Below is a small trained network, with its code and all its weights. Each question gives an input and a target symbol and asks what happens when units are switched off, that is, made to give their printed mean instead of their output.

import numpy as np


def w(rows, s, z=0):
    codes = np.array(rows[::2]) - 128.0
    scale = np.full(codes.shape[1], s)
    scale[-1] = z or s
    return codes * scale


def f(y):
    return np.maximum(y, 0)


def softmax(a):
    e = np.exp(a - a.max(-1, keepdims=True))
    return e / e.sum(-1, keepdims=True)


def log_softmax(a):
    a = a - a.max(-1, keepdims=True)
    return a - np.log(np.exp(a).sum(-1, keepdims=True))


def net(x, mask):
    ids = ['ΔΘΣΦβγζξτψω'.index(c) for c in x.split()]
    T = len(ids)
    res = E[ids] + P[:T]
    u = 0
    for l in range(2):
        q, k, v = (res @ M[l].T for M in (Q, K, V))
        z = softmax(np.where(np.tri(T) > 0, q @ k.T / 2**0.5, -1e9)) @ v
        res = res + np.where(mask[u], z, O[l][:, -1]) @ O[l][:, :-1]
        u += 1
        y = f(res @ A[l][:, :-1].T + A[l][:, -1])
        res = res + np.where(mask[u : u + 8], y, B[l][:, -1]) @ B[l][:, :-1]
        u += 8
    return log_softmax(res[-1] @ U[:, :-1].T + U[:, -1])


Q, K, V, O, A, B = {}, {}, {}, {}, {}, {}
E = w([
[182,220,201,113,137,88,166],'Δ',
[136,146,223,193,56,142,110],'Θ',
[108,20,165,131,94,98,73],'Σ',
[109,111,15,105,205,41,113],'Φ',
[188,144,48,143,131,90,147],'β',
[117,140,98,146,126,86,157],'γ',
[123,100,172,77,40,127,126],'ζ',
[142,113,170,218,211,176,77],'ξ',
[108,97,209,121,128,165,92],'τ',
[64,206,7,177,179,114,133],'ψ',
[105,45,161,81,215,142,161],'ω',
],0.021)
P = w([
[183,152,192,1,105,132,100],'0',
[102,106,154,104,90,122,176],'1',
[88,91,167,114,97,104,202],'2',
[104,100,124,119,107,124,193],'3',
[111,103,109,123,126,132,195],'4',
[106,111,96,127,127,139,193],'5',
[99,119,70,128,133,156,185],'6',
[127,136,53,132,145,157,181],'7',
[94,117,102,150,135,112,220],'8',
],0.0099)
Q[0] = w([
[102,154,154,157,87,214,238],'L0H0',
[164,110,1,213,141,34,217],'L0H0',
],0.0076)
K[0] = w([
[242,177,195,114,85,254,211],'L0H0',
[154,169,123,16,175,146,15],'L0H0',
],0.0077)
V[0] = w([
[103,56,93,86,48,93,254],'L0H0',
[33,136,64,123,128,144,129],'L0H0',
],0.0069)
O[0] = w([
[154,210,147,85,139,59,134,197],'L0H0',
[1,33,210,164,97,151,176,3],'L0H0',
],0.0085,0.0029)
A[0] = w([
[162,213,254,58,85,216,181,120],'L0N0',
[80,195,127,166,88,165,151,109],'L0N1',
[89,82,111,83,89,75,112,72],'L0N2',
[107,159,71,158,195,171,80,121],'L0N3',
[160,116,9,109,175,38,132,121],'L0N4',
[229,87,201,107,148,81,2,77],'L0N5',
[102,144,71,199,160,112,160,91],'L0N6',
[100,139,146,67,152,52,213,254],'L0N7',
],0.0086,0.0069)
B[0] = w([
[186,13,205,149,155,165,175,196],'L0N0',
[228,2,107,141,175,130,150,140],'L0N1',
[107,109,194,94,116,33,110,146],'L0N2',
[133,137,160,132,88,93,141,158],'L0N3',
[34,136,117,101,70,132,58,247],'L0N4',
[81,109,82,173,61,231,140,161],'L0N5',
[192,112,163,61,67,144,111,172],'L0N6',
[96,172,29,121,139,220,67,243],'L0N7',
],0.0086,0.013)
Q[1] = w([
[196,252,67,199,16,185,228],'L1H0',
[140,238,3,82,30,39,172],'L1H0',
],0.0055)
K[1] = w([
[173,161,125,141,144,233,65],'L1H0',
[95,116,79,95,30,255,130],'L1H0',
],0.0097)
V[1] = w([
[126,125,205,162,101,147,119],'L1H0',
[133,254,96,186,13,166,42],'L1H0',
],0.0058)
O[1] = w([
[168,112,159,204,145,11,126,160],'L1H0',
[82,104,227,111,220,27,231,255],'L1H0',
],0.012,0.0067)
A[1] = w([
[93,147,180,221,90,26,104,81],'L1N0',
[142,28,151,176,37,126,158,121],'L1N1',
[17,181,202,174,241,111,58,2],'L1N2',
[219,57,139,198,116,172,136,142],'L1N3',
[199,101,211,54,114,88,181,140],'L1N4',
[42,53,190,113,178,156,60,71],'L1N5',
[118,152,116,245,1,167,212,174],'L1N6',
[16,225,45,150,81,108,118,156],'L1N7',
],0.0075,0.0045)
B[1] = w([
[142,105,106,199,104,16,252,175],'L1N0',
[82,174,139,2,196,75,69,212],'L1N1',
[192,168,10,131,28,157,123,210],'L1N2',
[63,199,167,129,158,129,112,239],'L1N3',
[137,156,33,121,2,149,125,194],'L1N4',
[174,133,113,247,115,92,105,217],'L1N5',
[232,76,13,78,183,150,194,190],'L1N6',
[193,168,219,150,221,163,116,252],'L1N7',
],0.0079,0.013)
U = w([
[178,104,139,216,134,91,151,117],'Δ',
[70,80,225,58,211,129,100,254],'Θ',
[236,58,54,143,65,113,73,98],'Σ',
[174,141,178,114,83,87,72,179],'Φ',
[100,128,148,84,138,124,143,135],'β',
[136,143,85,39,2,116,95,124],'γ',
[91,37,87,111,89,53,61,203],'ζ',
[247,156,167,124,78,197,159,82],'ξ',
[170,124,156,42,190,62,125,35],'τ',
[125,184,120,140,124,103,49,21],'ψ',
[141,9,19,116,157,167,132,181],'ω',
],0.0075,0.0057)

Each question gives the input, a string of symbols that net reads in full, and the target symbol t.
The units are the heads (2 rows each of Q, K, V and O) and the neurons (one row each of A and B). Each row of codes is followed by its name. A weight is (code - 128) times the scale printed after its matrix; where a second scale follows, it is the last column's (O, A, B and U).
mask holds one flag per unit, layer by layer, with each layer's heads first. A switched-off unit (its flag False) gives its mean, the last column of its rows in O or B, instead of its output. The means were averaged over made-up inputs and are rounded, as every weight is.
A unit's drop is (log p(t) with every unit on - log p(t) with that unit switched off) / (log p(t) with every unit on - log p(t) with every unit switched off).
The circuit of an input: a set's keep is (log p(t) with only the set's units on - log p(t) with every unit switched off) / (log p(t) with every unit on - log p(t) with every unit switched off). Starting from the 12 units with the biggest drops (on a tie, the unit counted first), units are removed one at a time, each time the one whose removal leaves the highest keep (on an exact tie, the one counted first), for as long as the keep stays at least 0.8.
circuit, biggest first: the units of the circuit, biggest drop first
unit that matters most: the unit with the biggest drop
k most important neurons: the k neurons with the biggest drops, biggest first
k most important neurons of layer l: the k neurons of layer l with the biggest drops, biggest first
input Θ ξ γ, target Δ: circuit, biggest first : L1H0, L1N0
input ξ γ Δ ω, target ω: 3 most important neurons of layer 1 : L1N3, L1N1, L1N7
input Φ ω Θ β β, target Θ: unit that matters most : L0H0
input Σ ζ ξ β, target τ: circuit, biggest first : L0N5, L1H0
input τ Φ β Θ β γ, target Σ: circuit, biggest first : L1H0, L0N0, L1N3
input τ β Θ γ, target Σ: circuit, biggest first : L1H0, L0N5, L0N0, L0N4
input τ ψ ξ, target Δ: 3 most important neurons : L0N0, L1N0, L0N1
input Δ γ ψ, target Φ: 3 most important neurons of layer 0 : L0N0, L0N5, L0N6
input ω Θ γ, target ξ: 3 most important neurons : L1N7, L0N5, L0N0
input ω Θ ξ Φ ψ τ τ ψ ψ, target ξ: 3 most important neurons of layer 0 : L0N3, L0N7, L0N5
input ψ Θ τ β, target ω: 3 most important neurons : L1N6, L0N4, L0N0
input ψ Σ β Φ Φ ψ, target ω: circuit, biggest first : L0H0, L1N6
input ψ ξ β β, target ω: 2 most important neurons of layer 1 : L1N6, L1N3
input Φ β Θ Φ τ ζ Σ ψ, target Θ: unit that matters most : L0N1
input ξ ξ Δ ψ, target ζ: 2 most important neurons : L0N6, L0N1
input ω τ γ β ψ, target ξ: circuit, biggest first : L1N7, L0N7, L1H0, L1N1
input ξ β τ ξ Θ γ, target ζ: 2 most important neurons : L0N5, L1N7
input ψ Δ τ Θ Φ τ ω γ, target ω: circuit, biggest first : L0H0, L1H0, L0N4, L1N6
input Δ β ω β, target Φ: 4 most important neurons of layer 0 : L0N0, L0N5, L0N4, L0N7
input Σ Φ Θ Θ β, target τ: circuit, biggest first : L1H0
input ω ζ β, target ξ: 4 most important neurons : L1N7, L0N5, L0N0, L1N1
input Θ ψ Θ Θ ξ β Δ ω β, target Δ: circuit, biggest first : L1H0, L1N1
input Φ β τ β Θ Θ ω Φ ψ, target Θ: 2 most important neurons : L0N4, L0N1
input ω β γ, target ξ: 4 most important neurons : L1N7, L0N5, L0N7, L0N0
input Φ τ β, target Θ: 2 most important neurons : L0N7, L0N4
input β ξ β Δ γ, target γ: 4 most important neurons : L1N2, L0N5, L1N4, L0N4
input ζ Θ β β γ, target ψ: 4 most important neurons : L0N5, L0N0, L0N4, L0N7
